Below is a small trained network, with its code and all its weights. Each question gives an input and a class and asks what happens when units are switched off, that is, made to give their printed mean instead of their output.

import numpy as np


def w(rows, s, z=0):
    codes = np.array(rows[::2]) - 128.0
    scale = np.full(codes.shape[1], s)
    scale[-1] = z or s
    return codes * scale


def f(y):
    return np.maximum(y, 0)


def log_softmax(a):
    a = a - a.max(-1, keepdims=True)
    return a - np.log(np.exp(a).sum(-1, keepdims=True))


def net(x, mask):
    res = np.array(x, float).reshape(1, 4) / 4 @ E
    y = f(res @ A[0][:, :-1].T + A[0][:, -1])
    res = res + np.where(mask, y, B[0][:, -1]) @ B[0][:, :-1]
    return log_softmax(res[-1] @ U[:, :-1].T + U[:, -1])


A, B = {}, {}
E = w([
[173,194,99,248,113,162,29,131],'x0',
[185,120,166,51,222,157,73,207],'x1',
[157,184,244,70,51,155,124,54],'x2',
[129,130,125,126,130,124,128,126],'x3',
],0.014)
A[0] = w([
[132,157,174,123,103,156,126,95,37],'n1',
[160,158,82,191,139,62,132,173,131],'n2',
[146,159,82,121,121,137,146,134,38],'n3',
[164,154,196,70,115,139,136,119,93],'n4',
[171,197,118,179,165,169,82,95,58],'n5',
[129,136,185,123,65,124,112,104,69],'n6',
[206,122,149,106,213,179,98,170,43],'n7',
[98,64,154,76,130,60,190,127,226],'n8',
[90,76,39,116,167,91,109,185,42],'n9',
[139,101,106,101,111,98,166,132,66],'n10',
[143,85,88,133,157,99,140,149,33],'n11',
[109,89,122,149,170,133,113,128,237],'n12',
[90,100,127,101,142,123,172,125,79],'n13',
[157,112,162,107,200,162,87,196,178],'n14',
[89,87,86,150,168,122,130,175,178],'n15',
[98,122,62,195,109,118,106,98,157],'n16',
[82,118,144,190,95,68,196,52,28],'n17',
[106,132,94,205,110,103,114,103,137],'n18',
[108,122,203,70,150,126,152,152,128],'n19',
[139,164,139,161,109,132,145,79,49],'n20',
[128,130,148,113,90,202,196,129,57],'n21',
[196,135,152,108,196,161,112,179,11],'n22',
[150,161,184,111,91,120,108,67,127],'n23',
[162,171,119,155,125,188,99,135,3],'n24',
[120,130,87,228,139,128,106,118,154],'n25',
[115,104,88,142,151,83,136,173,207],'n26',
[141,97,155,36,131,157,144,111,50],'n27',
[149,182,210,101,69,160,117,85,49],'n28',
[72,34,131,67,141,37,202,108,85],'n29',
[108,118,87,178,123,109,166,141,160],'n30',
[120,130,184,128,70,110,82,62,165],'n31',
[88,133,134,141,59,94,153,89,166],'n32',
[172,137,191,10,174,149,142,134,117],'n33',
],0.014,0.011)
B[0] = w([
[146,207,66,176,65,107,90,175,171],'n1',
[179,118,152,142,118,87,80,109,206],'n2',
[62,117,147,109,149,126,125,120,130],'n3',
[195,68,203,143,129,67,76,77,208],'n4',
[24,171,96,101,179,229,223,146,212],'n5',
[123,141,99,123,109,166,138,160,185],'n6',
[66,216,43,162,81,176,185,220,220],'n7',
[34,103,127,66,183,216,212,122,253],'n8',
[57,59,185,61,195,179,179,85,214],'n9',
[169,150,112,164,118,113,84,137,155],'n10',
[81,114,133,90,168,194,168,110,163],'n11',
[157,155,106,150,64,52,73,157,201],'n12',
[118,214,66,166,74,138,111,207,171],'n13',
[85,97,149,68,174,198,180,94,245],'n14',
[86,162,99,149,122,182,169,177,222],'n15',
[204,124,145,147,96,37,98,104,226],'n16',
[34,78,155,59,203,247,244,98,207],'n17',
[169,135,131,159,113,86,87,122,213],'n18',
[181,66,184,117,168,92,87,90,206],'n19',
[159,137,90,144,88,101,106,120,164],'n20',
[149,106,142,103,174,106,83,126,158],'n21',
[74,231,22,180,62,152,134,199,197],'n22',
[77,125,85,91,148,185,193,122,216],'n23',
[37,107,134,58,204,225,220,105,171],'n24',
[193,103,151,143,93,51,50,91,234],'n25',
[85,170,55,169,88,138,158,183,217],'n26',
[143,115,162,122,160,107,98,110,192],'n27',
[61,181,76,146,130,185,170,205,228],'n28',
[104,224,18,196,58,160,144,223,245],'n29',
[172,109,189,123,140,56,98,115,200],'n30',
[93,154,120,119,127,146,177,113,220],'n31',
[112,158,97,166,113,140,139,189,214],'n32',
[207,53,210,101,142,37,61,41,250],'n33',
],0.012,0.021)
U = w([
[117,179,87,178,54,132,103,172,253],'0',
[82,92,149,41,217,171,150,115,90],'1',
[245,63,211,95,150,73,4,60,64],'2',
],0.017,0.0047)

Each question gives the input, the list of numbers given to net, and the class t.
The units are the neurons (one row each of A and B). Each row of codes is followed by its name. A weight is (code - 128) times the scale printed after its matrix; where a second scale follows, it is the last column's (A, B and U).
mask holds one flag per neuron, in row order. A switched-off neuron (its flag False) gives its mean, the last column of its row in B, instead of its output. The means were averaged over made-up inputs and are rounded, as every weight is.
A unit's drop is (log p(t) with every unit on - log p(t) with that unit switched off) / (log p(t) with every unit on - log p(t) with every unit switched off).
The circuit of an input: a set's keep is (log p(t) with only the set's units on - log p(t) with every unit switched off) / (log p(t) with every unit on - log p(t) with every unit switched off). Starting from the 12 units with the biggest drops (on a tie, the unit counted first), units are removed one at a time, each time the one whose removal leaves the highest keep (on an exact tie, the one counted first), for as long as the keep stays at least 0.8.
circuit, biggest first: the units of the circuit, biggest drop first
most important unit: the unit with the biggest drop
top k neurons: the k neurons with the biggest drops, biggest first
drop when u is switched off: that unit's drop, to one decimal
input [-6,-1,-1,0], class 0: top 2 neurons : (n29, n14)
input [-8,4,8,-2], class 2: circuit, biggest first : (n33)
input [0,-4,4,2], class 1: top 3 neurons : (n29, n17, n22)
input [2,6,-1,-3], class 0: top 4 neurons : (n22, n7, n8, n17)
input [1,8,-5,-1], class 0: top 2 neurons : (n22, n7)
input [-1,0,-1,0], class 0: top 3 neurons : (n17, n9, n14)
input [-2,6,8,5], class 2: top 2 neurons : (n33, n4)
input [4,8,-7,-4], class 0: top 4 neurons : (n22, n7, n12, n8)
input [7,2,4,7], class 1: top 3 neurons : (n24, n29, n5)
input [7,8,5,7], class 1: top 2 neurons : (n14, n24)
input [1,6,-4,-3], class 0: top 4 neurons : (n22, n7, n8, n17)
input [-1,-3,6,-3], class 1: drop when n29 is switched off : 0.1
input [6,6,1,-2], class 1: drop when n26 is switched off : 0.6
input [8,4,6,3], class 1: most important unit : n24
input [3,2,4,4], class 1: drop when n29 is switched off : 1.1
